Below is a small trained network, with its code and all its weights. Each question gives an input and a class and asks what happens when units are switched off, that is, made to give their printed mean instead of their output.

import numpy as np


def w(rows, s, z=0):
    codes = np.array(rows[::2]) - 128.0
    scale = np.full(codes.shape[1], s)
    scale[-1] = z or s
    return codes * scale


def norm(h):
    return h / np.sqrt((h * h).mean(-1, keepdims=True) + 1e-5)


def f(y):
    return y / 2 * (1 + np.tanh(0.7978845608 * (y + 0.044715 * y**3)))


def log_softmax(a):
    a = a - a.max(-1, keepdims=True)
    return a - np.log(np.exp(a).sum(-1, keepdims=True))


def net(x, mask):
    res = np.array(x, float).reshape(1, 6) / 4 @ E
    u = 0
    for l in range(4):
        y = f(norm(res) @ A[l][:, :-1].T + A[l][:, -1])
        res = res + np.where(mask[u : u + 3], y, B[l][:, -1]) @ B[l][:, :-1]
        u += 3
    return log_softmax(norm(res)[-1] @ U[:, :-1].T + U[:, -1])


A, B = {}, {}
E = w([
[24,74,110,100,151,2,56,146,67,54,214,97],'x0',
[182,87,157,136,150,103,112,167,109,129,122,153],'x1',
[93,115,227,222,186,135,141,91,119,63,87,20],'x2',
[133,163,167,111,139,108,164,128,127,107,133,161],'x3',
[167,137,26,223,142,122,191,170,167,37,188,164],'x4',
[85,145,126,158,153,130,144,158,98,158,123,151],'x5',
],0.0051)
A[0] = w([
[188,161,27,224,170,135,177,147,193,54,156,160,40],'0.n0',
[115,116,186,202,192,140,157,118,175,86,85,53,64],'0.n1',
[204,170,148,182,90,254,180,151,179,152,53,160,2],'0.n2',
],0.0047,0.0048)
B[0] = w([
[82,147,126,42,189,40,151,255,234,173,65,58,253],'0.n0',
[229,105,56,115,181,108,166,14,83,190,107,156,191],'0.n1',
[106,31,144,210,15,187,106,102,156,67,192,169,242],'0.n2',
],0.0079,0.0037)
A[1] = w([
[120,150,196,32,130,165,75,118,153,253,16,141,55],'1.n0',
[172,165,11,48,74,137,131,166,164,208,177,245,5],'1.n1',
[165,138,54,24,98,116,123,132,148,131,89,248,54],'1.n2',
],0.0037,0.0029)
B[1] = w([
[161,153,176,168,186,140,158,159,225,121,53,79,227],'1.n0',
[253,187,29,175,223,160,127,7,94,169,121,66,251],'1.n1',
[89,168,119,122,115,107,173,79,78,110,49,90,199],'1.n2',
],0.0071,0.0025)
A[2] = w([
[115,154,189,107,155,133,115,155,156,198,49,15,162],'2.n0',
[189,189,148,110,119,201,126,175,82,136,79,86,6],'2.n1',
[125,152,254,71,54,162,95,135,212,194,46,131,63],'2.n2',
],0.0048,0.0011)
B[2] = w([
[166,143,50,66,139,44,116,254,162,203,106,70,253],'2.n0',
[117,128,150,231,115,33,185,125,143,113,147,126,147],'2.n1',
[126,77,103,27,105,146,136,193,153,148,159,161,243],'2.n2',
],0.0086,0.0037)
A[3] = w([
[56,132,134,85,141,57,26,129,48,75,193,139,156],'3.n0',
[201,135,72,166,167,63,109,15,68,191,26,136,113],'3.n1',
[126,85,160,153,3,176,144,191,173,181,90,145,253],'3.n2',
],0.0055,0.0028)
B[3] = w([
[99,92,140,179,35,190,139,68,178,98,149,255,215],'3.n0',
[251,222,214,90,193,208,183,39,44,59,111,65,216],'3.n1',
[38,161,153,202,69,54,63,101,59,60,161,165,254],'3.n2',
],0.0068,0.0053)
U = w([
[107,95,162,177,52,175,124,114,138,108,153,209,255],'0',
[107,144,107,85,174,70,136,254,187,180,92,102,70],'1',
[180,174,152,112,220,190,168,77,77,147,106,79,19],'2',
],0.0097,0.0007)

Each question gives the input, the list of numbers given to net, and the class t.
The units are the neurons (one row each of A and B). Each row of codes is followed by its name. A weight is (code - 128) times the scale printed after its matrix; where a second scale follows, it is the last column's (A, B and U).
mask holds one flag per neuron, layer by layer. A switched-off neuron (its flag False) gives its mean, the last column of its row in B, instead of its output. The means were averaged over made-up inputs and are rounded, as every weight is.
A unit's drop is (log p(t) with every unit on - log p(t) with that unit switched off) / (log p(t) with every unit on - log p(t) with every unit switched off).
The circuit of an input: a set's keep is (log p(t) with only the set's units on - log p(t) with every unit switched off) / (log p(t) with every unit on - log p(t) with every unit switched off). Starting from all 12 units, units are removed one at a time, each time the one whose removal leaves the highest keep (on an exact tie, the one counted first), for as long as the keep stays at least 0.8.
units of the circuit, in order: the units of the circuit, biggest drop first
unit that matters most: the unit with the biggest drop
top k neurons: the k neurons with the biggest drops, biggest first
top k neurons in layer l: the k neurons of layer l with the biggest drops, biggest first
drop of u: that unit's drop, to one decimal
input [-4,-3,5,-8,-6,-7], class 1: unit that matters most => 2.n0
input [-2,-6,7,1,7,-4], class 1: top 3 neurons => [0.n0, 1.n1, 2.n0]
input [-6,-1,3,-3,7,-8], class 1: top 3 neurons => [0.n0, 3.n0, 3.n1]
input [-3,-5,-4,-5,0,2], class 2: top 3 neurons => [1.n1, 2.n2, 3.n1]
input [5,-4,-6,5,1,6], class 2: units of the circuit, in order => [1.n1, 3.n1]
input [1,6,8,0,-8,-3], class 1: top 2 neurons => [2.n0, 1.n1]
input [-6,-5,-2,-6,-7,1], class 1: top 4 neurons => [2.n0, 1.n0, 2.n2, 3.n0]
input [1,6,-7,1,-4,-5], class 2: top 2 neurons => [1.n1, 0.n0]
input [7,-2,7,6,0,-4], class 0: top 2 neurons => [3.n0, 1.n1]
input [-7,8,7,-5,-1,4], class 0: top 2 neurons => [0.n2, 1.n1]
input [5,1,2,2,-4,1], class 0: top 2 neurons => [0.n0, 3.n0]
input [-5,-6,-4,2,-7,4], class 1: top 2 neurons => [1.n0, 2.n0]
input [-1,6,4,3,4,-2], class 1: top 2 neurons => [0.n0, 1.n1]
input [-4,4,-2,-7,1,8], class 0: units of the circuit, in order => [0.n2]
input [-6,7,-2,8,-6,1], class 0: drop of 3.n2 => 0.5
input [4,2,-7,-8,-6,1], class 2: drop of 0.n0 => 1.2
input [-3,-4,-3,8,6,-7], class 1: drop of 0.n0 => 2.7
input [-6,-7,-8,-4,1,-8], class 2: top 2 neurons in layer 1 => [1.n1, 1.n2]
